Here is a tiny trained network, its code and every weight. The questions are about switching its units off for an input and a target symbol, where a switched-off unit gives its printed mean instead of its output.

import numpy as np


def w(rows, s, z=0):
    codes = np.array(rows[::2]) - 128.0
    scale = np.full(codes.shape[1], s)
    scale[-1] = z or s
    return codes * scale


def norm(h):
    return h / np.sqrt((h * h).mean(-1, keepdims=True) + 1e-5)


def f(y):
    return np.maximum(y, 0)


def softmax(a):
    e = np.exp(a - a.max(-1, keepdims=True))
    return e / e.sum(-1, keepdims=True)


def log_softmax(a):
    a = a - a.max(-1, keepdims=True)
    return a - np.log(np.exp(a).sum(-1, keepdims=True))


def net(x, mask):
    ids = ['αβγδεζηθλμξπστφψ'.index(c) for c in x.split()]
    T = len(ids)
    res = E[ids] + P[:T]
    u = 0
    for l in range(3):
        r = norm(res)
        for j in range(3):
            rows = slice(2 * j, 2 * j + 2)
            q, k, v = (r @ M[l][rows].T for M in (Q, K, V))
            z = softmax(np.where(np.tri(T) > 0, q @ k.T / 2**0.5, -1e9)) @ v
            o = O[l][rows]
            res = res + np.where(mask[u + j], z, o[:, -1]) @ o[:, :-1]
        u += 3
        y = f(norm(res) @ A[l][:, :-1].T + A[l][:, -1])
        res = res + np.where(mask[u : u + 4], y, B[l][:, -1]) @ B[l][:, :-1]
        u += 4
    return log_softmax(norm(res)[-1] @ U[:, :-1].T + U[:, -1])


Q, K, V, O, A, B = {}, {}, {}, {}, {}, {}
E = w([
[157,98,132],'α',
[160,100,126],'β',
[156,97,131],'γ',
[158,98,129],'δ',
[150,99,123],'ε',
[106,245,58],'ζ',
[150,100,126],'η',
[143,112,110],'θ',
[152,124,96],'λ',
[100,62,113],'μ',
[182,118,136],'ξ',
[57,73,69],'π',
[120,109,99],'σ',
[122,116,163],'τ',
[95,141,73],'φ',
[252,195,138],'ψ',
],0.018)
P = w([
[232,2,99],'0',
[203,24,98],'1',
[189,41,94],'2',
[167,65,102],'3',
[151,83,122],'4',
[118,112,126],'5',
[117,115,152],'6',
[105,111,197],'7',
],0.0056)
Q[0] = w([
[91,154,124],'L0H0',
[139,247,96],'L0H0',
[163,132,91],'L0H1',
[199,122,65],'L0H1',
[157,109,131],'L0H2',
[123,186,123],'L0H2',
],0.015)
K[0] = w([
[127,67,117],'L0H0',
[183,7,87],'L0H0',
[89,161,150],'L0H1',
[78,180,142],'L0H1',
[69,120,129],'L0H2',
[160,140,79],'L0H2',
],0.013)
V[0] = w([
[127,38,235],'L0H0',
[53,158,255],'L0H0',
[5,98,143],'L0H1',
[167,195,177],'L0H1',
[136,220,234],'L0H2',
[24,127,160],'L0H2',
],0.0078)
O[0] = w([
[154,62,162,166],'L0H0',
[213,116,2,24],'L0H0',
[110,95,40,79],'L0H1',
[175,158,97,69],'L0H1',
[215,140,80,2],'L0H2',
[127,41,80,65],'L0H2',
],0.0073,0.0081)
A[0] = w([
[28,1,3,110],'L0N0',
[166,141,57,207],'L0N1',
[169,30,105,151],'L0N2',
[95,93,73,6],'L0N3',
],0.0044,0.0015)
B[0] = w([
[193,253,168,255],'L0N0',
[1,74,187,131],'L0N1',
[92,80,72,208],'L0N2',
[212,143,32,134],'L0N3',
],0.0041,0.0014)
Q[1] = w([
[104,176,198],'L1H0',
[92,52,140],'L1H0',
[107,106,196],'L1H1',
[58,92,170],'L1H1',
[135,118,35],'L1H2',
[108,96,10],'L1H2',
],0.013)
K[1] = w([
[40,120,147],'L1H0',
[131,178,201],'L1H0',
[38,120,98],'L1H1',
[27,56,87],'L1H1',
[120,32,254],'L1H2',
[153,87,213],'L1H2',
],0.0092)
V[1] = w([
[112,75,95],'L1H0',
[35,236,128],'L1H0',
[79,164,166],'L1H1',
[85,147,131],'L1H1',
[254,123,214],'L1H2',
[92,219,127],'L1H2',
],0.0077)
O[1] = w([
[106,144,173,115],'L1H0',
[100,77,179,129],'L1H0',
[99,117,75,252],'L1H1',
[118,120,96,183],'L1H1',
[131,52,123,171],'L1H2',
[2,183,63,112],'L1H2',
],0.0075,0.0035)
A[1] = w([
[118,232,72,103],'L1N0',
[118,246,72,75],'L1N1',
[166,62,71,77],'L1N2',
[196,209,135,2],'L1N3',
],0.014,0.0037)
B[1] = w([
[102,92,209,239],'L1N0',
[135,89,253,245],'L1N1',
[146,57,12,203],'L1N2',
[116,204,53,179],'L1N3',
],0.013,0.0012)
Q[2] = w([
[229,142,87],'L2H0',
[123,115,82],'L2H0',
[158,189,47],'L2H1',
[209,51,84],'L2H1',
[121,132,235],'L2H2',
[247,162,82],'L2H2',
],0.013)
K[2] = w([
[185,2,2],'L2H0',
[179,112,81],'L2H0',
[92,48,196],'L2H1',
[31,92,68],'L2H1',
[7,163,20],'L2H2',
[200,5,103],'L2H2',
],0.0084)
V[2] = w([
[172,255,147],'L2H0',
[46,23,118],'L2H0',
[161,160,126],'L2H1',
[56,192,185],'L2H1',
[218,107,175],'L2H2',
[56,102,9],'L2H2',
],0.0078)
O[2] = w([
[176,233,112,23],'L2H0',
[28,2,169,253],'L2H0',
[117,68,157,97],'L2H1',
[226,107,116,175],'L2H1',
[193,104,201,121],'L2H2',
[35,164,50,61],'L2H2',
],0.007,0.0051)
A[2] = w([
[142,17,127,170],'L2N0',
[92,254,173,165],'L2N1',
[113,90,33,194],'L2N2',
[236,147,159,254],'L2N3',
],0.011,0.0074)
B[2] = w([
[221,194,35,254],'L2N0',
[146,177,55,161],'L2N1',
[183,226,79,159],'L2N2',
[59,254,25,199],'L2N3',
],0.0094,0.0097)
U = w([
[175,111,14,219],'α',
[176,150,143,180],'β',
[126,131,174,146],'γ',
[138,139,116,38],'δ',
[148,129,140,129],'ε',
[91,191,240,12],'ζ',
[69,154,96,135],'η',
[124,145,124,3],'θ',
[139,249,63,128],'λ',
[62,96,33,141],'μ',
[166,122,160,194],'ξ',
[125,153,117,139],'π',
[99,78,140,154],'σ',
[146,137,124,69],'τ',
[122,43,114,240],'φ',
[148,187,145,219],'ψ',
],0.013,0.0032)

Each question gives the input, a string of symbols that net reads in full, and the target symbol t.
The units are the heads (2 rows each of Q, K, V and O) and the neurons (one row each of A and B). Each row of codes is followed by its name. A weight is (code - 128) times the scale printed after its matrix; where a second scale follows, it is the last column's (O, A, B and U).
mask holds one flag per unit, layer by layer, with each layer's heads first. A switched-off unit (its flag False) gives its mean, the last column of its rows in O or B, instead of its output. The means were averaged over made-up inputs and are rounded, as every weight is.
A unit's drop is (log p(t) with every unit on - log p(t) with that unit switched off) / (log p(t) with every unit on - log p(t) with every unit switched off).
The circuit of an input: a set's keep is (log p(t) with only the set's units on - log p(t) with every unit switched off) / (log p(t) with every unit on - log p(t) with every unit switched off). Starting from the 12 units with the biggest drops (on a tie, the unit counted first), units are removed one at a time, each time the one whose removal leaves the highest keep (on an exact tie, the one counted first), for as long as the keep stays at least 0.8.
circuit, biggest first: the units of the circuit, biggest drop first
k most important neurons: the k neurons with the biggest drops, biggest first
heads that matter: for each layer, one digit per head in row order, 1 if its drop is at least 0.15 and else 0, layers parted by /
drop of u: that unit's drop, to one decimal
input θ ε λ ξ β, target ζ: circuit, biggest first => [L0H0]
input τ ψ σ, target λ: 2 most important neurons => [L1N3; L2N3]
input δ π δ β μ ζ σ, target ζ: heads that matter => 100 / 001 / 000
input λ ψ α θ η δ τ μ, target α: heads that matter => 100 / 000 / 000
input η λ ζ ξ, target ζ: circuit, biggest first => [L1H2; L0H0; L1N1]
input π ε ε σ α δ δ μ, target φ: circuit, biggest first => [L2N3; L0H0]
input μ β β ζ α, target ζ: circuit, biggest first => [L1H2; L0H0; L1N1; L1N0]
input ε β δ ζ δ, target ζ: 2 most important neurons => [L1N1; L1N0]
input β β σ δ ε ε ψ ε, target λ: heads that matter => 000 / 000 / 100
input δ ε β γ π θ, target μ: heads that matter => 010 / 000 / 001
input δ θ γ ζ δ ε ε, target ζ: circuit, biggest first => [L1H2; L0H0; L1N1; L1N0]
input γ π δ, target μ: heads that matter => 000 / 000 / 001
input φ τ δ τ η ξ μ, target α: heads that matter => 000 / 001 / 000
input σ δ μ σ ε, target φ: circuit, biggest first => [L2N3]
input σ α δ ψ μ, target λ: heads that matter => 100 / 000 / 101
input ψ γ μ τ ε ε, target α: circuit, biggest first => [L2N0; L1H2]
input μ π μ μ τ π, target α: heads that matter => 101 / 001 / 000
input γ τ σ, target α: 3 most important neurons => [L2N0; L2N2; L1N2]
input η μ ψ τ, target λ: heads that matter => 001 / 000 / 100
input β π ψ μ σ, target λ: circuit, biggest first => [L2H0]
input ψ μ δ λ θ, target φ: heads that matter => 000 / 001 / 000
input α δ γ μ ζ ε, target ζ: heads that matter => 100 / 001 / 000
input σ β μ ε, target φ: heads that matter => 000 / 000 / 000
input μ π ξ, target μ: 2 most important neurons => [L1N1; L2N3]
input π β δ, target μ: 3 most important neurons => [L1N1; L1N0; L2N0]
input ψ δ γ ξ μ φ ψ ξ, target λ: 2 most important neurons => [L2N1; L1N3]
input π π β, target μ: circuit, biggest first => [L2H2]
input θ δ π ζ τ β, target ζ: drop of L1N1 => 0.7
input α ε β α π ε ε, target μ: drop of L0N1 => 0.0
input ψ τ τ ζ δ, target ζ: drop of L1H2 => 1.3
